Below are the code and all the weights of a small trained network. Each question names an input and a class and asks about switching units off, where a switched-off unit gives its printed mean instead of its output.

import numpy as np


def w(rows, s, z=0):
    codes = np.array(rows[::2]) - 128.0
    scale = np.full(codes.shape[1], s)
    scale[-1] = z or s
    return codes * scale


def norm(h):
    return h / np.sqrt((h * h).mean(-1, keepdims=True) + 1e-5)


def f(y):
    return y / 2 * (1 + np.tanh(0.7978845608 * (y + 0.044715 * y**3)))


def log_softmax(a):
    a = a - a.max(-1, keepdims=True)
    return a - np.log(np.exp(a).sum(-1, keepdims=True))


def net(x, mask):
    res = np.array(x, float).reshape(1, 4) / 4 @ E
    u = 0
    for l in range(3):
        y = f(norm(res) @ A[l][:, :-1].T + A[l][:, -1])
        res = res + np.where(mask[u : u + 4], y, B[l][:, -1]) @ B[l][:, :-1]
        u += 4
    return log_softmax(norm(res)[-1] @ U[:, :-1].T + U[:, -1])


A, B = {}, {}
E = w([
[140,3,46],'x0',
[168,104,169],'x1',
[126,125,129],'x2',
[55,88,175],'x3',
],0.0054)
A[0] = w([
[44,154,50,39],'0.n1',
[205,43,246,69],'0.n2',
[23,94,167,2],'0.n3',
[13,168,52,123],'0.n4',
],0.012,0.0039)
B[0] = w([
[251,132,183,173],'0.n1',
[240,184,164,246],'0.n2',
[118,140,24,214],'0.n3',
[210,165,182,253],'0.n4',
],0.021,0.0032)
A[1] = w([
[160,5,161,148],'1.n1',
[140,190,99,186],'1.n2',
[129,122,21,223],'1.n3',
[143,33,119,3],'1.n4',
],0.016,0.0024)
B[1] = w([
[125,183,250,200],'1.n1',
[120,10,127,253],'1.n2',
[155,34,102,221],'1.n3',
[21,137,149,163],'1.n4',
],0.013,0.0057)
A[2] = w([
[161,63,37,39],'2.n1',
[94,240,53,251],'2.n2',
[25,127,251,9],'2.n3',
[141,137,144,29],'2.n4',
],0.014,0.0023)
B[2] = w([
[127,72,49,201],'2.n1',
[252,95,135,114],'2.n2',
[30,13,230,254],'2.n3',
[80,137,104,129],'2.n4',
],0.014,0.0066)
U = w([
[222,186,204,188],'0',
[49,58,251,159],'1',
[150,23,78,134],'2',
[150,92,169,254],'3',
[110,160,145,92],'4',
[36,213,102,15],'5',
[52,199,115,7],'6',
],0.012,0.0074)

Each question gives the input, the list of numbers given to net, and the class t.
The units are the neurons (one row each of A and B). Each row of codes is followed by its name. A weight is (code - 128) times the scale printed after its matrix; where a second scale follows, it is the last column's (A, B and U).
mask holds one flag per neuron, layer by layer. A switched-off neuron (its flag False) gives its mean, the last column of its row in B, instead of its output. The means were averaged over made-up inputs and are rounded, as every weight is.
A unit's drop is (log p(t) with every unit on - log p(t) with that unit switched off) / (log p(t) with every unit on - log p(t) with every unit switched off).
The circuit of an input: a set's keep is (log p(t) with only the set's units on - log p(t) with every unit switched off) / (log p(t) with every unit on - log p(t) with every unit switched off). Starting from all 12 units, units are removed one at a time, each time the one whose removal leaves the highest keep (on an exact tie, the one counted first), for as long as the keep stays at least 0.8.
circuit, biggest first: the units of the circuit, biggest drop first
top k neurons: the k neurons with the biggest drops, biggest first
top k neurons in layer l: the k neurons of layer l with the biggest drops, biggest first
drop of u: that unit's drop, to one decimal
input [1,6,-2,7], class 2: top neuron => (0.n3)
input [3,-4,0,-4], class 0: circuit, biggest first => (0.n3, 2.n3, 1.n3)
input [-1,5,-5,5], class 0: top 3 neurons => (0.n2, 2.n3, 1.n3)
input [8,7,-5,-4], class 1: circuit, biggest first => (1.n1, 0.n4, 1.n4)
input [4,-6,1,6], class 0: circuit, biggest first => (0.n4, 2.n3)
input [7,-3,-5,-5], class 1: circuit, biggest first => (0.n3, 0.n2, 1.n1)
input [5,-4,4,8], class 2: circuit, biggest first => (0.n3, 2.n3)
input [5,5,5,4], class 0: circuit, biggest first => (2.n3, 1.n3, 1.n2)
input [6,-4,-2,-2], class 1: top 4 neurons => (0.n2, 0.n3, 2.n3, 1.n4)
input [-6,-7,6,-7], class 0: top 2 neurons => (0.n3, 2.n3)
input [-4,4,4,6], class 2: top 2 neurons => (0.n3, 0.n4)
input [-2,7,0,-5], class 0: top 2 neurons in layer 0 => (0.n2, 0.n3)
input [-5,4,-1,6], class 2: top 2 neurons in layer 1 => (1.n2, 1.n1)
input [1,0,-4,6], class 2: circuit, biggest first => (0.n3)
input [-3,4,0,6], class 2: top 2 neurons => (0.n3, 0.n4)
input [8,0,-2,-1], class 1: top 2 neurons => (0.n3, 1.n1)
input [-6,-8,3,-1], class 0: top 2 neurons => (2.n3, 0.n4)
input [6,2,-1,-4], class 1: top 3 neurons => (0.n3, 1.n1, 1.n4)
input [-1,1,-7,-7], class 2: drop of 2.n3 => 0.1
input [-5,-7,-6,-3], class 0: circuit, biggest first => (2.n3)
input [4,2,6,6], class 2: drop of 0.n3 => 2.4
input [1,7,-3,0], class 0: drop of 0.n2 => 0.9
input [-3,1,3,7], class 2: drop of 1.n2 => 0.0
